Rows near named flat spaces through zero:
pumal_kes: [-114  -20  119  183 -111   -8 -132   55 -148  116  -77   66  275   48
  -28   24 -253  107 -100   64 -126   32   44  -36  109 -254   23  148
  115  169  103  -40   60]
dobif_luvof: [  83  155  369 -377  -76  -99  101   33 -159  131  -93  254  200   54
  -93   -8  -43  422 -231  -67    8 -221  -78  -62   -2 -202  -17  -11
  -85  273  -93  -38  119]
zokeg_movid: [  58  101 -119 -242   71 -142  199  -15  182 -182   -7  -19 -248  -12
   57  -27  143  -52   72  -86   51 -163  -86   -4  -70  145 -168 -147
  -33 -285 -100   42  -90]
zokeg_movid: [   7   91  -18  322  -62  186   36 -134 -372  332   20   48  438 -202
  -42  120  -91  306 -134   53 -203 -128  -55  112    8  -53   32 -124
  -38  -46   20 -261   39]
pumal_kes: [ -16  114  220  132   84 -129  161  147    6  -37 -209 -109    3   56
  -58    5   28   34  -49 -102  -66  -53  -76   90 -166  -52  -62 -186
  -29  -32   39   97  -62]
zokeg_movid: [ 122  270   75  -20   99 -132  276  -24  -16  -11  -62  -73  162   28
    8  -50   77  304   90 -192 -175 -294 -203  148 -210  -19 -244 -334
    7 -278  -12  -28  -29]
pumal_kes: [ -73 -106   73  -69 -259   97 -161 -127 -153   63 -206  266  157 -177
  -93   -1 -119  120 -271  223  -54  -51   66 -151  366 -109  158  201
 -141  410  -68 -177  188]
pumal_kes: [  78  172   84 -160  -28   96   53   23 -201    1   74  138  287  -57
    0   23  -58  332   -2  -97  -63 -190  -56  -47  -55 -226  -60  -35
    9  186  -36 -169    2]
pumal_kes: [  62   64 -113  -15   -4  300 -189   20  -35  -84  308   29  135   82
   31  -12 -173   80  -13   88  115  174  100 -192   10  -92  320  122
   20  422  -80   55  183]
pumal_kes: [-101  -40 -115  124  -46  -93   40  -98  -44   96  -96   16 -110 -111
  -21   40   27 -110 -138  117  -22  -46    7  -10   96   84    0   -6
  -97 -222   -2  -18  -35]
kad_toki: [ -91  -56   17  169  -38  160  -95  124   -5  -82   23  -47  185  -30
   39   24 -208 -100  -24   92  -31   47  105  -63   80 -267  125  266
  159  241  218 -148   13]
pumal_kes: [  40  -10 -151 -122    3   20   58  -91   80  -43   38  -16 -120  -64
   34  -34  116  -57   64    4   17  -64  -20    1   28  130  -40  -21
  -57 -123  -17  -37   -2]
voki_mot: [ -51  -37   76 -101 -217   53  -58 -119 -263  183 -147  228  260 -199
  -84    8  -55  237 -164   99 -134 -186    1  -68  232 -184  -19  137
 -105  224   31 -257   84]
dobif_luvof: [  25  -49 -222  -20   58  -97  105  -52  296 -140  -37 -196 -242  -19
   54  -67  128 -205  209  -30  -40  -49  -68  100  -22  267 -184 -121
   62 -389   17   47  -56]
dobif_luvof: [  27   32 -165  -31   32  179   60   38    9  -68  127  -51  -26 -112
   49   68   17  -63   41   -3   46  -19   17  -27  -45   59   38   -7
    8   -1  -10  -97  -55]
kad_toki: [  68   88 -157   50  -31 -156   53 -287 -183  216  -46   24   64 -111
  -80  -60  198  277  123  -68 -199 -187 -177  120  -46  202 -266 -369
 -166 -406 -167    0  -14]
kad_toki: [  57  200   -4   47   71   90   80   39  -98   -7  156  -17  185   35
   30   21  -86  182  -32  -39  -12  -80  -32  -35 -136 -140   71  -69
   25   47    5  -25   29]
zokeg_movid: [  49   69   80  -58   -7  -65   58 -137 -133   90  -31  121   71  -33
  -20  -34   99  171  -76  -14  -26 -129  -49   22   12  -45  -16  -55
 -129  -33  -29  -65   27]
voki_mot: [  13   51 -200  129  -34  103    3 -117 -126   44   46   16  103 -162
    3   55   -2   92   22   33  -91  -68  -41   14   25   90  -38 -139
  -40 -120 -103 -115  -19]
voki_mot: [   2   64 -186   14  -20   -7    5 -102  -19   36  108    9   67   27
   70  -20  -52   67   69   -6  -80  -56  -28   -6   31   13  -79  -21
   48 -183   -2  -12   23]
voki_mot: [ -14   28  420 -274 -185 -133   54  -51 -339  267 -310  326  218 -125
 -181    2   57  388 -302   -4  -82 -259  -60  -33  128 -238  -59   37
 -232  303  -27 -164   64]
voki_mot: [  31  177  388  102   36  -89  134   63 -166  220 -103   31  307  140
  -66    4 -106  322 -224  -55  -90 -109  -74   90 -120 -216   61  -77
   -7  102   91   24  110]
zokeg_movid: [ 100  -95 -319 -132  188 -113  169  -76  465 -285   70 -262 -523  -18
  123  -86  342 -413  345  -90  113   -4  -60  142 -116  444 -202 -156
   34 -567  -11   83 -164]
voki_mot: [ -21 -122 -285  -82    4 -102   -8 -145  288 -115   22  -72 -389    1
   53  -75  121 -309   53  117   98   57   25  -40  122  300    7   31
  -52 -290  -54  122   26]
kad_toki: [  18  102  206  -33   65  -24   83  184   30 -120  -27   -4  101  102
   36   24  -97   65  -11 -108    8  -40  -13   14 -108 -193  -28   16
  123  118   60   -6  -47]
zokeg_movid: [  62  137   -3   30   13   45  -52  -28 -145   87  114   23  127   77
  -53  -11  -39  237   -1  -39  -20   40  -43  -43 -104    0   59 -167
  -67  102 -148  128   87]
kad_toki: [ -93 -214  -73  206    3   67 -232   79  170 -110   31 -124 -147   82
   17  -14  -90 -340   75  113   88  316  141  -41   80   45  157  190
  111  127   70  128   14]
kad_toki: [ 108  294   69  258  219 -227  322    3 -130  177  -43 -224  106   28
  -64   27  175  288  137 -265 -191 -213 -261  287 -446  136 -318 -605
  -30 -584  -65  109 -170]
zokeg_movid: [  -1  -24  -21 -212  -44  158 -207  186   86 -225  163   52   -6  132
   34  -11 -181  -35   93  -15  124  188  109 -208   33 -141  113  195
  126  447  -69  105   57]
dobif_luvof: [ -79  -21   74  152 -101   97 -129   23 -140   75  -65   43  203   19
  -36   -4 -157   67  -93   74  -88   75   60  -58  109 -175  121  126
   -4  286   80  -19  103]
dobif_luvof: [  62   61 -106   81  131  246   76   30  134 -156  254  -83   28   54
  183   29  -72 -156  -20   42  122   62   88   -7  -34  -44  248  166
  107   53  143  -98   41]
zokeg_movid: [  19   31  -43  -54  112  -36  122   87  163 -226    3  -71 -205    3
   76   16   91 -183   75  -73   89  -13   -4   16  -92   54  -51  -41
   28 -125   -1   20 -133]
pumal_kes: [ -75   23   34  241  -30  196 -123   92 -127   -5  103    2  304   18
   41   39 -268   25  -87   98  -39   71  107  -86   53 -326  205  237
  134  298  179 -120   64]
kad_toki: [  55  -70  -82 -116   86   68   33  116  422 -333   63 -169 -201   80
  112  -55  -22 -279  148    7  114   72   40   -1    2  104   42  113
  186    7   69   29   20]
kad_toki: [  20  -38  153   46  -73   58 -219  -34 -118  -11  -17  126  201   50
  -54  -56  -89  158   -5   33  -25   98   40  -57   88 -167  101   76
   -3  360  -52   -2  113]
dobif_luvof: [  82  127 -120   46  149 -155  167  -66   86  101   83 -235 -106  138
    8  -94  182   47  216 -161  -85  -54 -140  157 -258  208 -186 -304
  -27 -453   26  206  -29]
pumal_kes: [  27  -28  -15  123  152   30    4   69  182  -63  166 -166 -124  133
   63   -3   -8 -207   30   24  142  159   56   35 -121   62  156   54
   98  -78   84  115    2]
voki_mot: [  75   59   58  -44   64   24  -21   63   -9   -6   96  -39   24   76
  -33   -5   14  101   76  -83   43   55  -30    5 -146   19    7 -113
   15   74  -85  100    6]
dobif_luvof: [ 162  114   -9 -135  103  -66  164  -78   82  -27   61  -25  -11   21
   42  -23  139  151  131 -145  -17 -139 -133  136 -143  168 -171 -246
   20 -270 -112  -11  -31]
zokeg_movid: [ -60  -59   62  -51  -53  -57   -5   12  -88   41 -114   51  -16  -70
  -38   -4   67  -22   -1  -20  -34  -51   11   -5   41  -89  -83   67
  -57   34   72  -64  -74]
pumal_kes: [ -19 -124  -81  -40   67  -23  106   84  324 -126  -52 -175 -306   20
   71   11   74 -351   58    8   87   73   28   78    1  233  -21   49
   80 -199   84   54  -59]
dobif_luvof: [  42  -29   61 -157 -141  -50    2 -195 -254  270 -139  178  125 -177
 -121   -9  160  287  -26  -30 -130 -175  -94   63   88   72 -170 -127
 -188  -26 -108 -139   21]
voki_mot: [ -30   16  -32  -25  -70   -1   67  -91  -37   21  -68   83   91  -65
   56  -12  -26   36  -68   38  -88 -142   -4    5  137  -82  -40   98
   -8  -51   95 -158   26]
voki_mot: [-100 -192  143  120  -30   25 -140  131   46  -90 -155  -43  -73  -33
  -57    2  -15 -233  -14   67   49  162  106  -21   71  -98   93  182
   21  254  116   -6  -47]
kad_toki: [ -55    7  111    5    4  132 -115  200   36  -68  101  -17   34  190
   18    5 -209  -79 -111   53  119  208  131 -154    0 -198  276  236
   68  419   88  142  112]
dobif_luvof: [ 173  304  251  224  267  200   44  219 -228  -25  306  -96  352  197
   26   70  -69  312   98 -249   51  108  -38   78 -464 -248  141 -232
   94  251  -24   78  -57]
kad_toki: [ -44 -158  -13  148    8   89 -226   68  -53  -11  111  -11   28   -4
    1   52  -59 -131  119   15   62  216  101   -8   -3  -61   41  126
  120  118   19  -15  -91]
kad_toki: [ -98  -17 -186  213  -17  -80   77  -50   77   20 -143 -129 -143  -43
   10   11   16 -172  -15   56 -104    4  -27   55   50  189  -67 -112
  -41 -299   18   75  -28]
dobif_luvof: [ 102  -19 -154  -99  177 -207  195  -26  334 -164  -20 -298 -340   -4
   18 -125  333 -194  372 -168  -15 -114 -142  186 -226  296 -319 -263
   31 -540   45   92 -165]
dobif_luvof: [   2   15  -21  -41   69 -122   75  -69   24  -65  -12   28 -202  -21
   15  -27  165 -107  -31    2   90  -43   -2  -13  -30   33    1  -25
 -123 -153  -18   30  -80]
dobif_luvof: [  19   52   -6  -83  -39  188  -10   60  -52  -79  107  116  164  -58
   65   83 -159   78  -86   34   42  -39   50  -89   67 -140  100  134
   85  224  -19 -167   26]
pumal_kes: [  14    1   -2 -100  -27  147  -66   69   49 -106  130   22  129   17
   48  -17 -146   17    4   50   42   -8   65 -105   55 -188  111  215
  122  248   93 -103   74]
voki_mot: [ -99   96  -35  390   26 -139   16  -69 -113  186  -27  -70   96  113
   -3    6 -120   36 -121   60 -121   36  -23   46  -33  -33   36  -99
   -7 -255   55  143   39]
zokeg_movid: [  -5  -15  180  153  163    7   47  208   85  -55   13 -134 -126  134
   19   70   15 -196  -26  -70  139  201   54   77 -189   20  121  -15
   54   44   56  146  -94]
dobif_luvof: [ -30  -18  -39  -62 -131  -26   39 -186 -142  130 -130  158   63 -165
  -24   -4   60  102 -128   79  -95 -173  -26   -6  187    3  -48   29
 -145  -53   -7 -171   39]
voki_mot: [ -85 -138 -176  169  -12   79  -98   52   56 -117    0  -75  -80 -103
   47   65  -34 -250  127   33   -7  117   67   11   56   52  -49   67
  107  -68   30  -67 -135]
pumal_kes: [  -3   54  101   41  -21   24   90  -53 -176  113  -78   80  131 -102
  -24   30   43  116 -135   11  -53 -127  -19   32   17 -100   28   -2
 -107   35   60 -145   -5]
voki_mot: [ -23  -69   78  -95    2   72   10   94   96 -130  -22   19  -64  -12
   47    8  -14 -158  -54   34   96   24   82  -47   64 -100  101  213
   34  186  115  -83  -13]
kad_toki: [ 104   99  132  -45   72 -102   53    5  -73   91    1  -54   99   97
  -54  -60  115  237  176 -201  -91  -56 -123  128 -209   13 -192 -242
   -5  -93  -39   90  -31]
dobif_luvof: [  32  -67  -49 -403   36 -263   58  -45  317 -126  -15  -27 -444  138
    6 -154  211 -189   89  -27  152  -21  -21  -60    8  180  -96   36
  -77 -190  -31  225   14]
zokeg_movid: [ -22   89    5  172  115  -71  158   13  -84   62   11  -64  -32  -35
   21   65   75  -43  -57  -40    6  -67  -30   79 -147  -13  -23 -104
  -40 -258   62  -20 -136]
zokeg_movid: [ -46 -122  -49 -136   33   68  -29  207  316 -261   17 -110 -287  101
   80    5  -45 -363   63    9  162  190  111  -77   32   70   86  195
  116  145   60  118  -27]
kad_toki: [ -99 -199   62 -391 -252 -167 -193 -181  -49   89 -150  366 -168  -14
  -59  -79   21  -20 -221  174   94   -5   99 -212  397  -57   51  331
 -184  227  -80    7  131]
voki_mot: [-145 -196 -148  122  -92 -313   66 -275   52  163 -300   -7 -293 -189
  -59  -56  223 -250  -94  169  -92 -133  -33   90  218  227 -160   -5
 -183 -530   77  -45  -65]
dobif_luvof: [ -62 -107    5  -98  -53 -272   14  -95   62  179 -132   -5 -207   38
  -75  -63  112  -68  -30   33  -14  -32  -38   34   57  146 -134  -15
  -79 -276   10  134    5]
kad_toki: [  12   43  208 -251 -115  -10  -61   16 -131  115  -35  184  132   53
  -96  -33  -81  250 -177   32   24  -54    8 -134   75 -170   93  101
  -88  355  -51   25  155]
voki_mot: [ -76  -62  -79 -116  -71 -104  -12  -59   41  -51  -86  120 -207  -30
   19    7   29 -137  -97   71   61    2   40  -89  156   62   -9   83
  -85  -58  -72   34  -23]
zokeg_movid: [  37    6    3 -311  -87   11   52    3   -9  -45  -51  157  -20 -113
   -4   46   22  101  -25  -37   18 -136  -33  -47   82   38 -118   -7
  -20   59 -134 -118  -28]
kad_toki: [  32   -4 -238  -18   68  284  -31   63  147 -221  273  -45 -105   -5
  149   70  -81 -224   27   65  178  150  118 -105   15   67  226  147
   86  124  -21  -35    6]
pumal_kes: [ 109  178  -75  -40   88 -117  183 -120   28   15   62  -43   32   22
   36  -50   95  179   80  -95  -75 -202 -142   92 -131   86 -158 -240
  -11 -348  -54    2   -6]
zokeg_movid: [  30    5 -101  -50    0   25   53  -65   43   77   31  -69  -58    8
    2  -35   75   -4   40   -7  -25  -12  -29   34  -11  145  -11  -56
  -56 -100   11   44   55]
pumal_kes: [ -89   -5  207  181 -111  149 -238   75 -348  178   40  140  410   56
  -58   29 -249  209 -124   51  -72  117  107 -102   69 -414  180  232
   36  492  122  -67   91]
pumal_kes: [-111 -134  -19   45  -69 -171  -82  -41   15   78 -151   -4 -173    0
  -71  -32   51 -141  -21   63  -17   69   21  -14   92   74  -58   29
  -71 -103    3  116  -23]
zokeg_movid: [  35 -100 -194 -180  -27  150 -122  -21  225 -210  160   10 -144   34
   95  -44  -43 -180   90   79  128  122   92 -117  137   89  120  190
   73  147  -39   10   86]
voki_mot: [  50   50 -266  238  105  135   10  -43  149 -154  145 -209  -18   31
  105  -32   -4 -122  198  -12  -47   86  -12   64  -77  148   29 -119
   84 -171   16   41    9]
[ -31   16   40  164   75  -34   33  131   80  -61  -55 -129  -63   92
   13   34  -36 -109   42  -63   -8  111   -4   66 -107   54  -20  -96
   70  -62    8  131  -62] -> kad_toki
[-191 -277  289  -71 -215 -115 -263   77  -61   78 -276  209  -21   32
 -104  -13 -131 -126 -203  145   37  154  153 -126  304 -227   86  391
  -12  416   95   14   56] -> kad_toki
[-105 -118   29   58  -88  -94   32  -43  118   45 -211  -10  -78  -30
   -7  -22  -43 -161 -159  144  -44  -32   31   16  196   33   33  147
   -7  -72  127  -34   70] -> zokeg_movid
[  35   -4  -23   14   72  203 -119  169  101 -212  178  -78  -21   94
   45   16  -96 -111   95  -16  132  212   91  -90  -81  -49  178   81
  103  305  -23   84   14] -> voki_mot
[  98  -64 -284  -39  154   84   85  -44  306 -264  161 -154 -301  -14
  177   -4  187 -320  272  -78  109   79    7  108  -64  311  -71  -61
   83 -314  -23  -13 -129] -> kad_toki
[  -9  -11   51  -33 -117 -304   91 -366 -105  367 -211  132   18  -29
  -90 -119  147  204 -197  108 -153 -233 -114   95  178  120 -103  -82
 -225 -356    9   -7  160] -> pumal_kes
[ -17   55   84  -62 -135   91  -94   23 -171  -11  -54  175  261  -41
  -29   18 -167  232  -73   13  -88  -59   10 -103  119 -215   10   69
   13  327  -55 -108   74] -> dobif_luvof
[  24  112  -63   83   27   58   59   25  -16  -55   61  -21  135  -34
   41   49 -105   93    6  -14  -52  -78  -38    8  -48  -40  -26  -81
   90  -63  -32  -74  -15] -> zokeg_movid
[  72  106  -55  170  111  182   74   52   -1  -99  131 -128  162  -26
   76   28  -29   30  110  -64  -40  -22  -18   73 -140  -56   35  -70
   97   -4   78 -111  -37] -> kad_toki
[  72   96 -141   92   49  300  -28   35  -53 -111  237  -57  216  -45
   85   31  -96   69  111  -19  -13   17   29  -32  -69 -103  110   25
   95  169   38 -140   19] -> voki_mot
[-143 -183  -12  115 -207   82 -346   -5  -76   -1  -93  130   86    0
  -61   -8 -224  -59  -83  183  -30  219  136 -166  288 -114  150  240
   18  398  -42   36  128] -> kad_toki
[ -16  148 -119  336  142  215  140  169   85 -104  161 -229  131   49
  137  106 -208 -118  -21    6  -18   51   31   47 -147  -52  151   -9
  194  -72  152  -36  -21] -> zokeg_movid
[ 109    0  -48 -144   76  -24  162  -40  199 -213  -42  -48 -121 -131
   57  -21  173  -68  136  -66   19 -173  -77  101  -36  131 -156 -100
   35 -211  -22 -159 -101] -> dobif_luvof
[  36   13   -5  189   47  -74    4  -89   13   98  -25 -106   60   90
    0  -57   44   57  113  -58 -119   35  -69  150  -67  109  -87 -162
   23 -209   19   88   31] -> dobif_luvof
[ -38  -76  -51  204   84   20  100   22  116 -108  -67  -98 -146 -137
   52   83   62 -278  -49   68   60    8   32   88   -1  104   43    7
   27 -197   66 -115 -131] -> voki_mot
[  74  -57  157 -241   23  159  -60  166  124  -88   75  -23  -59  126
   -4  -25    1  -47   34  -53  150  161   70  -52  -43   -5  156  132
   26  405   15   90   88] -> pumal_kes
[ -16  -98 -109 -173 -105  -44   17 -167   61   82  -67   97 -158  -92
   -9  -20   81  -65 -112  121   29  -63    8  -35  198  180   12   70
 -121 -100  -53  -40   78] -> zokeg_movid
